Below is a small trained network, with its code and all its weights. Each question gives an input and a target symbol and asks what happens when units are switched off, that is, made to give their printed mean instead of their output.

import numpy as np


def w(rows, s, z=0):
    codes = np.array(rows[::2]) - 128.0
    scale = np.full(codes.shape[1], s)
    scale[-1] = z or s
    return codes * scale


def norm(h):
    return h / np.sqrt((h * h).mean(-1, keepdims=True) + 1e-5)


def f(y):
    return np.maximum(y, 0)


def softmax(a):
    e = np.exp(a - a.max(-1, keepdims=True))
    return e / e.sum(-1, keepdims=True)


def log_softmax(a):
    a = a - a.max(-1, keepdims=True)
    return a - np.log(np.exp(a).sum(-1, keepdims=True))


def net(x, mask):
    ids = ['ΛΨζηξσφω'.index(c) for c in x.split()]
    T = len(ids)
    res = E[ids] + P[:T]
    q, k, v = (norm(res) @ M[0].T for M in (Q, K, V))
    z = softmax(np.where(np.tri(T) > 0, q @ k.T / 3**0.5, -1e9)) @ v
    res = res + np.where(mask[0], z, O[0][:, -1]) @ O[0][:, :-1]
    y = f(norm(res) @ A[0][:, :-1].T + A[0][:, -1])
    res = res + np.where(mask[1:9], y, B[0][:, -1]) @ B[0][:, :-1]
    return log_softmax(norm(res)[-1] @ U[:, :-1].T + U[:, -1])


Q, K, V, O, A, B = {}, {}, {}, {}, {}, {}
E = w([
[23,171,169,119,209,117,150],'Λ',
[99,74,80,79,120,94,128],'Ψ',
[71,91,150,99,70,124,155],'ζ',
[181,117,131,137,248,152,100],'η',
[124,14,114,139,177,168,130],'ξ',
[246,116,136,95,124,105,76],'σ',
[104,212,30,103,173,170,147],'φ',
[85,194,162,150,106,197,117],'ω',
],0.012)
P = w([
[150,117,123,65,157,187,143],'0',
[76,51,78,195,67,148,46],'1',
[132,132,115,126,137,167,144],'2',
[162,141,153,83,135,135,160],'3',
[113,54,134,126,79,61,102],'4',
[120,134,135,161,130,151,169],'5',
[152,138,172,80,134,135,160],'6',
[105,85,133,69,86,5,69],'7',
],0.011)
Q[0] = w([
[132,113,44,250,128,145,68],'h1',
[108,63,27,173,148,37,5],'h1',
[96,102,110,215,40,138,1],'h1',
],0.0072)
K[0] = w([
[223,79,38,123,111,57,137],'h1',
[173,100,2,87,182,156,97],'h1',
[181,65,71,66,120,185,154],'h1',
],0.0086)
V[0] = w([
[105,253,199,149,43,250,106],'h1',
[29,95,149,169,200,10,74],'h1',
[215,118,92,242,22,164,123],'h1',
],0.0045)
O[0] = w([
[171,130,145,51,17,231,209,145],'h1',
[77,144,177,37,205,59,159,124],'h1',
[85,38,126,125,95,255,66,3],'h1',
],0.0062,0.0051)
A[0] = w([
[142,58,145,118,103,66,48,253],'n1',
[135,175,76,142,229,148,130,124],'n2',
[71,57,167,194,142,173,106,92],'n3',
[129,170,61,123,38,90,75,58],'n4',
[130,100,96,68,205,77,139,73],'n5',
[83,46,149,185,128,124,47,74],'n6',
[105,89,117,104,23,83,176,29],'n7',
[104,1,128,170,89,46,89,136],'n8',
],0.0091,0.0047)
B[0] = w([
[84,72,65,201,88,142,63,211],'n1',
[76,48,209,201,150,118,70,254],'n2',
[37,57,205,62,188,38,50,152],'n3',
[166,123,184,40,162,21,211,176],'n4',
[182,233,85,135,33,109,220,224],'n5',
[96,16,216,40,199,85,109,163],'n6',
[70,161,181,237,167,106,65,154],'n7',
[2,27,37,70,169,107,181,197],'n8',
],0.0068,0.0073)
U = w([
[166,165,143,26,152,38,181,232],'Λ',
[64,122,31,170,79,81,137,103],'Ψ',
[57,131,213,192,40,141,115,2],'ζ',
[189,94,217,184,192,105,91,28],'η',
[56,62,147,100,150,56,5,88],'ξ',
[196,136,131,191,81,118,41,181],'σ',
[106,162,86,166,203,195,144,160],'φ',
[127,124,153,52,33,203,184,167],'ω',
],0.011,0.0045)

Each question gives the input, a string of symbols that net reads in full, and the target symbol t.
The units are the heads (3 rows each of Q, K, V and O) and the neurons (one row each of A and B). Each row of codes is followed by its name. A weight is (code - 128) times the scale printed after its matrix; where a second scale follows, it is the last column's (O, A, B and U).
mask holds one flag per unit, heads first, then neurons. A switched-off unit (its flag False) gives its mean, the last column of its rows in O or B, instead of its output. The means were averaged over made-up inputs and are rounded, as every weight is.
A unit's drop is (log p(t) with every unit on - log p(t) with that unit switched off) / (log p(t) with every unit on - log p(t) with every unit switched off).
The circuit of an input: a set's keep is (log p(t) with only the set's units on - log p(t) with every unit switched off) / (log p(t) with every unit on - log p(t) with every unit switched off). Starting from all 9 units, units are removed one at a time, each time the one whose removal leaves the highest keep (on an exact tie, the one counted first), for as long as the keep stays at least 0.8.
circuit, biggest first: the units of the circuit, biggest drop first
unit that matters most: the unit with the biggest drop
k most important neurons: the k neurons with the biggest drops, biggest first
drop of u: that unit's drop, to one decimal
input Ψ φ ω ω φ ζ ξ, target ω: circuit, biggest first -> h1
input φ σ φ Ψ φ ξ σ, target σ: circuit, biggest first -> h1, n1, n8
input φ Λ ω φ Λ Ψ ω Ψ, target Ψ: 3 most important neurons -> n1, n2, n8
input Λ ξ Ψ ζ φ Ψ ξ Λ, target Ψ: 4 most important neurons -> n1, n5, n4, n6
input ξ ζ φ φ ξ Λ, target Λ: 2 most important neurons -> n1, n7
input Λ φ ζ φ ω φ Ψ, target ω: 2 most important neurons -> n4, n2
input φ φ ζ φ, target φ: 3 most important neurons -> n5, n2, n4
input ω σ Λ η ω φ σ, target ω: circuit, biggest first -> h1, n4
input φ φ ζ, target ζ: 2 most important neurons -> n7, n8
input φ φ σ Ψ φ, target Λ: 2 most important neurons -> n4, n7
input Λ Ψ ω ζ, target ω: 2 most important neurons -> n2, n1
input ξ φ φ φ, target φ: 2 most important neurons -> n5, n2
input φ Ψ σ φ ω φ ξ, target ω: drop of n2 -> 0.2
input φ Λ ξ ω, target ω: unit that matters most -> h1
input ζ φ φ φ ω Ψ φ, target ω: drop of n8 -> 0.0
input φ Λ Λ φ ω ω η, target ω: drop of n4 -> 0.1
input Ψ Ψ φ Λ φ ω, target ω: drop of h1 -> 0.7
